Below is a small trained network, with its code and all its weights. Each question gives an input and a class and asks what happens when units are switched off, that is, made to give their printed mean instead of their output.

import numpy as np


def w(rows, s, z=0):
    codes = np.array(rows[::2]) - 128.0
    scale = np.full(codes.shape[1], s)
    scale[-1] = z or s
    return codes * scale


def norm(h):
    return h / np.sqrt((h * h).mean(-1, keepdims=True) + 1e-5)


def f(y):
    return y / 2 * (1 + np.tanh(0.7978845608 * (y + 0.044715 * y**3)))


def log_softmax(a):
    a = a - a.max(-1, keepdims=True)
    return a - np.log(np.exp(a).sum(-1, keepdims=True))


def net(x, mask):
    res = np.array(x, float).reshape(1, 6) / 4 @ E
    u = 0
    for l in range(3):
        y = f(norm(res) @ A[l][:, :-1].T + A[l][:, -1])
        res = res + np.where(mask[u : u + 5], y, B[l][:, -1]) @ B[l][:, :-1]
        u += 5
    return log_softmax(norm(res)[-1] @ U[:, :-1].T + U[:, -1])


A, B = {}, {}
E = w([
[126,127,130,128],'x0',
[241,204,129,115],'x1',
[23,123,105,3],'x2',
[129,128,129,128],'x3',
[33,137,29,150],'x4',
[129,126,128,128],'x5',
],0.0049)
A[0] = w([
[153,127,196,195,141],'L0N0',
[112,163,77,1,212],'L0N1',
[89,131,122,112,154],'L0N2',
[138,235,10,141,3],'L0N3',
[64,120,42,190,7],'L0N4',
],0.0078,0.003)
B[0] = w([
[112,3,98,82,189],'L0N0',
[83,109,246,142,255],'L0N1',
[252,50,126,115,155],'L0N2',
[124,56,86,31,182],'L0N3',
[157,92,178,230,178],'L0N4',
],0.0066,0.0045)
A[1] = w([
[93,156,126,66,158],'L1N0',
[20,110,134,107,164],'L1N1',
[254,76,126,149,131],'L1N2',
[142,202,29,114,130],'L1N3',
[104,109,69,193,5],'L1N4',
],0.0081,0.0021)
B[1] = w([
[175,75,127,167,153],'L1N0',
[176,106,121,101,229],'L1N1',
[85,144,24,84,253],'L1N2',
[2,85,98,149,126],'L1N3',
[156,120,187,141,146],'L1N4',
],0.0085,0.0044)
A[2] = w([
[114,218,197,31,250],'L2N0',
[135,42,107,110,171],'L2N1',
[105,153,145,254,32],'L2N2',
[108,25,223,114,66],'L2N3',
[85,30,71,191,226],'L2N4',
],0.0086,0.002)
B[2] = w([
[166,94,155,217,181],'L2N0',
[80,188,105,128,225],'L2N1',
[190,94,205,114,137],'L2N2',
[150,166,2,116,250],'L2N3',
[77,180,230,141,254],'L2N4',
],0.0086,0.0067)
U = w([
[2,181,99,122,38],'0',
[177,107,24,69,105],'1',
[166,115,241,187,251],'2',
],0.012,0.0014)

Each question gives the input, the list of numbers given to net, and the class t.
The units are the neurons (one row each of A and B). Each row of codes is followed by its name. A weight is (code - 128) times the scale printed after its matrix; where a second scale follows, it is the last column's (A, B and U).
mask holds one flag per neuron, layer by layer. A switched-off neuron (its flag False) gives its mean, the last column of its row in B, instead of its output. The means were averaged over made-up inputs and are rounded, as every weight is.
A unit's drop is (log p(t) with every unit on - log p(t) with that unit switched off) / (log p(t) with every unit on - log p(t) with every unit switched off).
The circuit of an input: a set's keep is (log p(t) with only the set's units on - log p(t) with every unit switched off) / (log p(t) with every unit on - log p(t) with every unit switched off). Starting from the 12 units with the biggest drops (on a tie, the unit counted first), units are removed one at a time, each time the one whose removal leaves the highest keep (on an exact tie, the one counted first), for as long as the keep stays at least 0.8.
units of the circuit, in order: the units of the circuit, biggest drop first
most important unit: the unit with the biggest drop
k most important neurons: the k neurons with the biggest drops, biggest first
k most important neurons of layer l: the k neurons of layer l with the biggest drops, biggest first
drop when u is switched off: that unit's drop, to one decimal
input [-1,-5,1,3,-3,7], class 1: units of the circuit, in order -> [L2N3]
input [8,-4,3,1,0,-4], class 1: units of the circuit, in order -> [L2N3 L1N2 L1N1]
input [3,-6,5,-6,-1,-7], class 1: units of the circuit, in order -> [L2N3 L1N1 L0N2]
input [3,2,3,-8,7,-6], class 1: 2 most important neurons -> [L0N1 L2N3]
input [6,-6,7,3,-7,6], class 1: 2 most important neurons -> [L2N3 L2N4]
input [1,5,-5,3,4,-2], class 0: 2 most important neurons of layer 0 -> [L0N1 L0N2]
input [-7,3,2,-4,4,0], class 1: 3 most important neurons -> [L0N1 L1N2 L2N4]
input [-1,4,8,-2,-3,-5], class 2: 2 most important neurons -> [L2N0 L0N0]
input [-8,6,-5,3,-1,-8], class 1: 2 most important neurons of layer 2 -> [L2N4 L2N1]
input [-4,-8,-2,-6,3,3], class 2: 3 most important neurons of layer 0 -> [L0N4 L0N3 L0N0]
input [-5,-1,-7,-6,-5,-7], class 0: 2 most important neurons -> [L1N2 L0N0]
input [4,8,-2,8,-3,-3], class 1: 3 most important neurons -> [L1N2 L2N4 L0N1]
input [-7,2,8,-2,4,-2], class 1: 2 most important neurons -> [L2N4 L0N1]
input [7,3,5,5,-3,-4], class 2: units of the circuit, in order -> [L2N0]
input [-4,5,-8,1,2,-7], class 0: 2 most important neurons of layer 1 -> [L1N2 L1N3]
input [0,5,1,-5,5,-7], class 1: 4 most important neurons -> [L0N3 L0N1 L2N4 L1N2]
input [6,8,-6,5,4,-4], class 0: 2 most important neurons of layer 1 -> [L1N3 L1N1]
input [-8,-3,5,-3,-7,-6], class 1: 2 most important neurons -> [L2N4 L2N3]
input [-3,4,-5,2,-8,6], class 1: 2 most important neurons -> [L1N2 L0N1]
input [2,-7,-7,-1,7,2], class 2: most important neuron of layer 2 -> [L2N2]
input [-1,2,-7,-4,4,7], class 0: 2 most important neurons -> [L1N2 L0N1]
input [-5,2,-8,3,3,-6], class 0: 2 most important neurons of layer 2 -> [L2N3 L2N4]
input [4,3,-5,-6,2,3], class 0: 2 most important neurons of layer 1 -> [L1N3 L1N1]
input [-2,4,7,-7,-4,6], class 2: drop when L0N0 is switched off -> 0.1
input [-6,-2,-2,8,7,7], class 2: drop when L0N4 is switched off -> 0.2
input [7,-3,-3,-5,-3,-4], class 0: drop when L1N1 is switched off -> 0.0
input [-8,6,4,-8,-5,5], class 2: drop when L2N0 is switched off -> 0.1
input [5,-6,-6,-8,-4,5], class 0: most important unit -> L0N0
